[-22 -47  63   5 -27 -11  50 -21 -33   4  36  24  14 -11 -18   8  22  22
  25   9  66 -54  -2   3  15  35 -56  64  94  -3  11  17]  J_959
[-23  19  38 -19  -6 -32  39 -18  35 -19 -21  54  15 -12   5  25   0  47
 -21  -8  62 -49   1 -27 -42 -18 -87  14  14 -13 -13   6]  J_223
[-84  13  40 -39  -4  -7  46 -38  34 -37 -17  50  14 -12  -7  -5 -19  32
 -31 -19  62 -38  18 -18 -38   2 -89  12  29 -13 -12  12]  J_92
[-94  -7  33 -36  16 -21  25 -83  36 -20   4  39  28  -4   4   5  -3  18
  -6  -9  33 -34  61 -19 -30 -25 -36   4 -20 -12   1  38]  J_53
[-55 -26  35 -14  16 -26  56 -30   7  34 -15 -15  50 -33  18   8 -40   3
   6  18  39 -72  -8   2  -3 -14 -82  42  89 -32  24  27]  J_558
[-76 -50  16 -14  11 -21  66 -28 -11  28   6  24   9 -45   1 -23 -10   9
  16  19  51 -76 -17 -30  11 -19 -64  83  77 -25  35  14]  J_301
[-54  -5  47   7  -7  13  45 -23 -29 -45  36  12  -2  11 -57 -12 -27  -6
   2  -3  58 -57  -6   0  16  40 -13  85  78   8   2  18]  J_92
[-85   6  38 -27  -6 -12  56 -51  35  -8  17  32  36   0 -13  20 -26  10
 -47 -27  13 -16  28 -11 -39  27 -77  -2  31  -6 -31   8]  J_929
[-45 -10  65  15 -10  -1  41 -23 -38 -25  31  12   6   4 -59 -10 -31   8
   7  15  60 -63  10 -17  17  36  10  82  60  -1 -13  13]  J_959
[-27 -52 -43   4 -22 -42 -10 -10   6 -62  13 -11  -1 -35   4  -1  32  17
 -10 -43 -11  18 -13 -93  18 -14 -98  50  68 -70  76 -32]  J_301
[-76   1  24 -30  27 -18  56  -6 -16  33  -1 -15  42 -39  11  31 -33   1
  15  29  21 -87 -12  -9   7 -11 -69  41  97 -30  38  33]  J_128
[-108  -16   13  -51   -4  -24   67  -47   39  -21    8   26   34   -5
  -10   16  -29   16  -42  -32   23  -35   29   -9  -38   28  -98  -17
   42  -25  -12   17]  J_53
[-28  15 -36  -9  -2 -18 -43  20  -1 -57  18 -40  11  17   7  56  39  -8
  29 -31 -32  22  42 -64  37   6 -44 -21  34 -55  62   0]  J_128
[-24 -35  41  15 -11   9  49 -32 -13 -12  39  29  12   0 -74 -22 -25  19
   4  20  55 -61 -20 -15   8  25  -7  89  71   2   0   2]  J_301
[-52  -8  36  -7  13 -33  60 -13 -29  19  -2 -15   4 -16  25  -5 -13  23
  22   9  66 -79 -15 -12   4 -33 -54  79  55 -17   7  18]  J_223
[-108    6   40  -31  -11  -27   76  -42   37  -14    8   37   25  -18
  -11   16  -36   15  -43  -18   25  -31   33  -26  -28   43  -94   -1
   46  -27  -23    5]  J_959
[-29 -33  40  13  -8   1  49 -33 -10 -20  40  28   8   4 -73 -20 -18  27
   8  15  57 -63 -10 -25  14  28 -14  85  64  -1  -5   4]  J_301
[-27 -38 -44  -5 -18 -39  -6  10 -14 -76   2 -48  13 -34  25  -7  31   1
 -21 -57 -19  34  -1 -77  28  -4 -83  53  65 -84  78 -30]  J_710
[-87 -33  11 -32   9  -7  70   9 -10  27 -11 -17  59 -58  21   2 -38  -9
  -8   9  26 -46  -5   8   4  -3 -67  53 107 -44  41  12]  J_710
[-73 -36  29 -30   9 -10  66 -30 -19  39   6  -1  26 -32   6 -27 -10   7
  12  14  68 -90 -17  -2   5   6 -62  70  79 -11   9  22]  J_326
[-76   3  34 -17  -4 -24  56 -62  53 -22   7  22  37   5 -24  16 -45  14
 -43 -19  17 -35  32 -25 -26  29 -89 -10  30 -24 -18  13]  J_558
[-76 -30  31 -28  18 -15  76 -12 -29  20  -7  -7  30 -33  17 -28 -12  17
   7  12  65 -64  -4  -1  14 -20 -42  75  76 -30  24  17]  J_710
[-27  -1 -17  -3 -16 -35  -5  -5  -7 -66  36 -46 -15 -21   7  55  10 -13
   3 -38 -17  29  24 -65  33 -20 -61  30  43 -29  43 -12]  J_223
[-74 -45   2 -33   7 -50  46  17   2  -5   1  16  27 -57  22 -20 -29  32
 -12   7  51 -81  -9 -18 -22  -1 -83  29  51 -48   9  16]  J_53
[-38  -8  66  -1 -11  10  56 -25 -42 -15  33   5  -8  12 -69 -17 -33   8
   2  14  69 -60 -16   1  23  46  21  84  82 -10 -14   2]  J_959
[  7 -15  59  -6 -15 -13  12   9 -24 -13  19  22  19 -28 -19  31  21  32
  11  21  60 -67   5  -4   9  -7 -54  41  37   8 -11  20]  J_223
[-53 -32  37 -13  10 -35  60 -33   0  27  -2  -9  23 -23  14 -25 -34  27
  17  15  55 -85  -7 -13   0  -4 -67  56  60 -43   4  23]  J_558
[-77   1  40 -21  -5 -32  59 -62  56 -18  -1  19  37   1 -19  10 -42  20
 -43 -21  27 -37  34 -26 -32  30 -95 -16  31 -29 -25   7]  J_558
[-22  -5 -32  -6 -11 -21 -59  22  -3 -62  30 -24  11  10  19  40  46   1
  15 -48 -35  51  44 -59  34  -6 -39  -6  26 -49  46  -7]  J_929
[-15 -12 -22  -3 -10 -41 -16  -1 -17 -61  10 -46   7 -15   9  25  33  14
   1 -38 -13  -5  -4 -79  23  -3 -87  28  66 -65  65 -13]  J_128
[-78  13  56 -25  10  -1  22 -84  25 -18  12  48  19  12 -11   5   5   4
 -18 -12  38 -16  50 -24 -23 -17 -14  23  -8  -5 -11  20]  J_929
[ -46  -35   46  -32   -7   28   32  -25  -41   -4   24   -3   19   13
  -45   40    3   44   24   14   49 -106  -13   -4   29   -2  -41   65
   79  -18   40   34]  J_128
[-41 -63  38 -26 -13  28  39 -17 -40 -24  27   1  24  -8 -28   1  12  47
   5   9  51 -69  -1  -1  33  -9 -36  80  45 -21  28  25]  J_710
[-36  -8 -44  -2 -14 -19 -31  25   4 -64  17 -40  26   1  18  25  33  -6
   9 -48 -38  65  57 -52  38   3 -38  -9  28 -55  58 -12]  J_710
[-78   0  36 -30  -5  -5  48 -41  27 -19  17  35  29  -4 -24  27 -20   2
 -59 -29  11 -21  22 -16 -26  29 -69  -3  33  -8 -25   3]  J_929
[-89 -16  30 -29  18 -17  59 -14 -25   2  -9   2   4 -36  20 -18 -18   6
   9   3  66 -72 -15  -4   9 -10 -68  69  87 -26  23  23]  J_92
[-83   1  41 -15  -9 -28  63 -72  56 -10  -3  21  39  10 -17  10 -48  22
 -43 -24  19 -37  35 -19 -39  31 -97 -19  21 -21 -28  13]  J_558
[-16 -17  54   9  -8   8  28 -13 -32 -31  48  12  18   6 -55 -10 -18  13
  -9   7  55 -53 -13 -13   3  20  -2  89  60   2 -14   8]  J_929
[-54 -38  -2 -27   9   1  81  11 -35  46 -10 -16  27 -59  18 -10 -32 -19
 -27   9   8 -33 -48  26  15   5 -50  46  99 -27  30   4]  J_710
[-69 -10  14 -26  12 -11  81   8 -29  44  -1  -9  12 -52   9  -2 -52 -21
 -17  20  12 -43 -47  15  12  21 -48  43 108 -32  12   4]  J_959
[-106   23   43  -24    6  -18   10  -47   30  -19  -17   49   32  -19
    0   31  -14   21  -29  -23    4  -40   63  -10  -10   -9  -60  -24
    8    4    1   30]  J_92
[-66 -33   7 -26   9 -27  47   8  10  24   6  28  31 -57  18 -20 -15  21
 -14  23  60 -87 -24 -16 -10  -4 -71  36  63 -27  22  10]  J_326
[-92 -18  26 -27  18  -7  55 -11 -18  11  -5  -6  25 -45  22  12 -31  -5
   7  11  42 -62 -14  14   9 -18 -75  58 107 -16  42  30]  J_92
[-87 -12  31 -16  20 -17  54 -18 -23   3  -6   7   7 -33  19 -10 -19   2
  13   3  54 -75  -3  -4  10 -14 -61  67  72  -9  21  30]  J_92
[-25 -47  50  -6 -14  -5  12 -13 -11 -14  23  38  27 -38 -51   4  10  33
   7  24  49 -66  18 -28  15   2 -51  48  43   4  -3  16]  J_301
[-57  19 -35 -27  -5 -19   2   8 -19 -71  28 -54 -22  24   5  42  11   2
  15 -50 -10  24  21 -64  48 -15 -53  30  47 -49  40  -8]  J_223
[-24 -63  37 -12 -24 -16  36 -21 -26  -4  36  19  26  -8 -17   3  13  40
  30  -1  55 -63   7  12  -3  26 -61  44  61   3  -2  36]  J_53
[-38 -22   5 -34  12  -1  60  14 -35  33   7   3   3 -50   8   0 -32 -20
 -30  11  11 -37 -69  13   4   1 -49  47  94 -22  11   1]  J_929
[-23 -17  -4   5 -11 -45 -14 -39  21 -57  16 -47   6 -15   1  38  -8  -7
   3 -36 -18  21  40 -67  24 -11 -67   7  35 -41  40  -4]  J_558
[-25 -15 -46   9 -13 -29 -35  16   6 -63   9 -40  22  -7  28  24  37  -2
  11 -51 -39  61  52 -62  35  -8 -38   1  23 -59  69 -15]  J_710
[-25 -27  16 -21  12 -22  61 -10  -5  45 -14 -16  14 -50   8 -14 -47  -8
 -20  19  18 -54 -54  15   3  12 -55  23  84 -44   4   1]  J_558
[-47  13 -42   7  -5 -16 -65  18   2 -82  11 -25   1   9  23  48  38 -16
  20 -49 -40  51  58 -53  43 -14 -44 -16  22 -32  73   5]  J_92
[ -6 -27  51  -9 -11  -1   8 -19  -8   1  20  42  38 -18 -27  -2  33  34
   5  18  67 -75  10  -5   0   6 -51  35  31  22  -7  27]  J_326
[-38   7  25 -24  -2  -8  33 -35  37 -10  -9  49  35  -8 -15  -2  -5  33
 -30  -5  61 -47   3 -25 -39  -8 -74  14  25   8  -5   7]  J_326
[-35 -47  -3 -18   8   3  70  -6 -17  56  -6  10   7 -52  -9 -16 -31   0
 -18  19  13 -46 -71  12   5  -1 -48  46  91 -21  18  -9]  J_301
[  1 -30  50   5 -16   1  36 -11 -33   7  38  10  30  -2 -32  32  17  30
  37  23  47 -78  -9   1  12  30 -58  48  80   9  14  35]  J_128
[-39  -3   8 -44  21 -10  63  11 -28  50  -9 -15  11 -62   3  14 -38 -10
 -12  29   4 -65 -63  11   9  11 -53  19  98 -38  16   8]  J_128
[-34  24  42 -26  -5 -25  47 -33  27 -16 -19  48   4  -6  -5  19 -13  44
 -26  -9  60 -47  -2 -23 -41 -22 -72  17  11  -6 -18   6]  J_223
[-107   15   59  -10   -9  -32   23  -45   21    4  -12   48   43  -20
  -11   24  -32   30  -26  -12    3  -52   74  -25  -17   13  -49  -13
    4   -5  -19   24]  J_959
[-39 -25 -24  -6 -22 -51   0  -3 -11 -60   7 -28 -10 -16  29   4  39   3
  -3 -55   0  26  -2 -75  25  14 -89  38  79 -82  68 -30]  J_959
[-60  16 -36 -44   6  -5   9  -2 -15 -68  38 -47 -16  24 -13  45  14  -4
  23 -35 -13   9  17 -73  52   3 -51  21  64 -60  54  -1]  J_128
[ -5 -24 -28   5 -25 -48 -13   6 -17 -66   3 -40 -16  -5  25  20  45  23
  -3 -61   5   9 -14 -74  20 -13 -87  46  52 -68  56 -30]  J_223
[-83  21  31 -15  18 -10  14 -92  52   2 -12  44  40   0   2   9   0   1
  -8  -3  27 -32  51 -27 -29 -23 -32   9 -12   6  18  31]  J_326
[-77 -36  12 -34  19 -33  62  -8 -22   9   5   4  22 -29  16 -21 -20  14
  15   5  61 -82  -7  -8  -4 -13 -65  60  70 -26  13  32]  J_53
[-80   9  14 -17   4 -15  47 -63  54 -11   0  40  46  -3 -14  21 -13   6
 -43 -21  12 -36  26 -26 -34  30 -92  -8  22   3  -6  19]  J_326
[-114   27   54  -24    8  -19   39  -83   33  -16    0   42   14   -1
   -7    7  -22    8  -12   -6   30  -24   67  -36  -15   -4  -24   16
   -4  -18   -6   22]  J_959
